Below are the code and all the weights of a small trained network. Each question names an input and a target symbol and asks about switching units off, where a switched-off unit gives its printed mean instead of its output.

import numpy as np


def w(rows, s, z=0):
    codes = np.array(rows[::2]) - 128.0
    scale = np.full(codes.shape[1], s)
    scale[-1] = z or s
    return codes * scale


def f(y):
    return y / 2 * (1 + np.tanh(0.7978845608 * (y + 0.044715 * y**3)))


def softmax(a):
    e = np.exp(a - a.max(-1, keepdims=True))
    return e / e.sum(-1, keepdims=True)


def log_softmax(a):
    a = a - a.max(-1, keepdims=True)
    return a - np.log(np.exp(a).sum(-1, keepdims=True))


def net(x, mask):
    ids = ['αβγδεζηθλμξστψω'.index(c) for c in x.split()]
    T = len(ids)
    res = E[ids] + P[:T]
    r = res
    for j in range(2):
        rows = slice(2 * j, 2 * j + 2)
        q, k, v = (r @ M[0][rows].T for M in (Q, K, V))
        z = softmax(np.where(np.tri(T) > 0, q @ k.T / 2**0.5, -1e9)) @ v
        o = O[0][rows]
        res = res + np.where(mask[j], z, o[:, -1]) @ o[:, :-1]
    y = f(res @ A[0][:, :-1].T + A[0][:, -1])
    res = res + np.where(mask[2:10], y, B[0][:, -1]) @ B[0][:, :-1]
    return log_softmax(res[-1] @ U[:, :-1].T + U[:, -1])


Q, K, V, O, A, B = {}, {}, {}, {}, {}, {}
E = w([
[172,77,136,115],'α',
[200,118,220,123],'β',
[147,92,159,194],'γ',
[157,152,213,160],'δ',
[193,136,156,92],'ε',
[75,218,83,180],'ζ',
[195,150,153,114],'η',
[108,154,67,55],'θ',
[146,44,159,134],'λ',
[102,252,181,188],'μ',
[117,156,143,214],'ξ',
[217,170,178,187],'σ',
[152,142,138,75],'τ',
[164,93,100,170],'ψ',
[149,154,118,87],'ω',
],0.017)
P = w([
[108,119,141,192],'0',
[154,71,143,165],'1',
[83,164,85,152],'2',
[182,111,102,127],'3',
[94,190,46,141],'4',
[210,112,72,127],'5',
[164,182,31,110],'6',
[254,101,43,88],'7',
[202,225,31,67],'8',
[209,238,2,69],'9',
[211,181,6,110],'10',
[152,129,75,137],'11',
],0.0059)
Q[0] = w([
[20,104,113,89],'head 1',
[20,68,254,27],'head 1',
[219,197,115,109],'head 2',
[185,143,119,215],'head 2',
],0.0098)
K[0] = w([
[116,107,246,162],'head 1',
[9,48,183,175],'head 1',
[137,98,2,77],'head 2',
[79,110,69,156],'head 2',
],0.01)
V[0] = w([
[112,173,192,19],'head 1',
[69,38,15,92],'head 1',
[100,124,134,200],'head 2',
[128,99,217,8],'head 2',
],0.011)
O[0] = w([
[123,26,168,142,100],'head 1',
[6,201,63,186,104],'head 1',
[146,159,133,139,101],'head 2',
[175,17,137,191,2],'head 2',
],0.011,0.0046)
A[0] = w([
[112,103,121,210,137],'neuron 1',
[136,73,3,64,170],'neuron 2',
[125,90,180,119,253],'neuron 3',
[211,182,92,208,79],'neuron 4',
[182,181,153,101,119],'neuron 5',
[107,131,102,28,156],'neuron 6',
[53,74,173,2,141],'neuron 7',
[91,201,171,91,80],'neuron 8',
],0.0084,0.0033)
B[0] = w([
[138,188,240,83,140],'neuron 1',
[72,149,178,143,233],'neuron 2',
[1,129,66,130,160],'neuron 3',
[217,99,211,93,223],'neuron 4',
[100,68,131,143,253],'neuron 5',
[166,124,131,191,209],'neuron 6',
[95,216,122,152,148],'neuron 7',
[131,87,59,119,217],'neuron 8',
],0.012,0.0054)
U = w([
[108,143,143,104,92],'α',
[118,88,124,177,40],'β',
[127,154,139,99,3],'γ',
[154,90,111,255,72],'δ',
[119,99,125,156,19],'ε',
[153,98,100,154,247],'ζ',
[127,93,121,164,221],'η',
[44,206,183,138,246],'θ',
[180,143,177,180,94],'λ',
[115,118,145,117,164],'μ',
[169,163,86,117,5],'ξ',
[103,122,164,47,64],'σ',
[132,102,110,210,149],'τ',
[167,172,80,133,207],'ψ',
[91,114,133,116,60],'ω',
],0.0092,0.0032)

Each question gives the input, a string of symbols that net reads in full, and the target symbol t.
The units are the heads (2 rows each of Q, K, V and O) and the neurons (one row each of A and B). Each row of codes is followed by its name. A weight is (code - 128) times the scale printed after its matrix; where a second scale follows, it is the last column's (O, A, B and U).
mask holds one flag per unit, heads first, then neurons. A switched-off unit (its flag False) gives its mean, the last column of its rows in O or B, instead of its output. The means were averaged over made-up inputs and are rounded, as every weight is.
A unit's drop is (log p(t) with every unit on - log p(t) with that unit switched off) / (log p(t) with every unit on - log p(t) with every unit switched off).
The circuit of an input: a set's keep is (log p(t) with only the set's units on - log p(t) with every unit switched off) / (log p(t) with every unit on - log p(t) with every unit switched off). Starting from all 10 units, units are removed one at a time, each time the one whose removal leaves the highest keep (on an exact tie, the one counted first), for as long as the keep stays at least 0.8.
circuit, biggest first: the units of the circuit, biggest drop first
most important unit: the unit with the biggest drop
k most important neurons: the k neurons with the biggest drops, biggest first
drop when u is switched off: that unit's drop, to one decimal
input ψ θ ξ ψ η ψ θ θ ψ ω γ, target θ: circuit, biggest first : (head 1; neuron 1)
input θ ψ θ μ θ α, target θ: most important unit : head 1
input ξ δ ζ ξ ξ ξ ψ, target ψ: circuit, biggest first : (head 2; head 1; neuron 8)
input ε η μ θ ψ γ θ μ θ ψ, target θ: circuit, biggest first : (head 1; neuron 1; neuron 8)
input δ θ γ θ μ ψ ξ, target θ: 2 most important neurons : (neuron 1; neuron 6)
input μ η θ θ, target θ: 2 most important neurons : (neuron 7; neuron 2)
input ψ ψ θ, target ψ: circuit, biggest first : (neuron 8; head 1)
input ε ψ ψ σ η ω ψ ψ η η θ, target θ: 2 most important neurons : (neuron 2; neuron 7)
input ξ θ ζ, target ψ: circuit, biggest first : (neuron 8; head 2; neuron 2)
input ψ θ γ, target θ: 3 most important neurons : (neuron 1; neuron 6; neuron 5)
input δ ψ ψ ψ ψ ζ, target ψ: circuit, biggest first : (neuron 8; head 1; head 2)
input ψ σ θ σ μ λ θ θ ψ θ ω, target θ: 4 most important neurons : (neuron 2; neuron 8; neuron 4; neuron 5)
input γ γ θ θ σ, target θ: drop when neuron 6 is switched off : 0.2
input ω ε θ β, target θ: drop when neuron 3 is switched off : 0.2
input θ θ β, target θ: drop when neuron 6 is switched off : 0.1
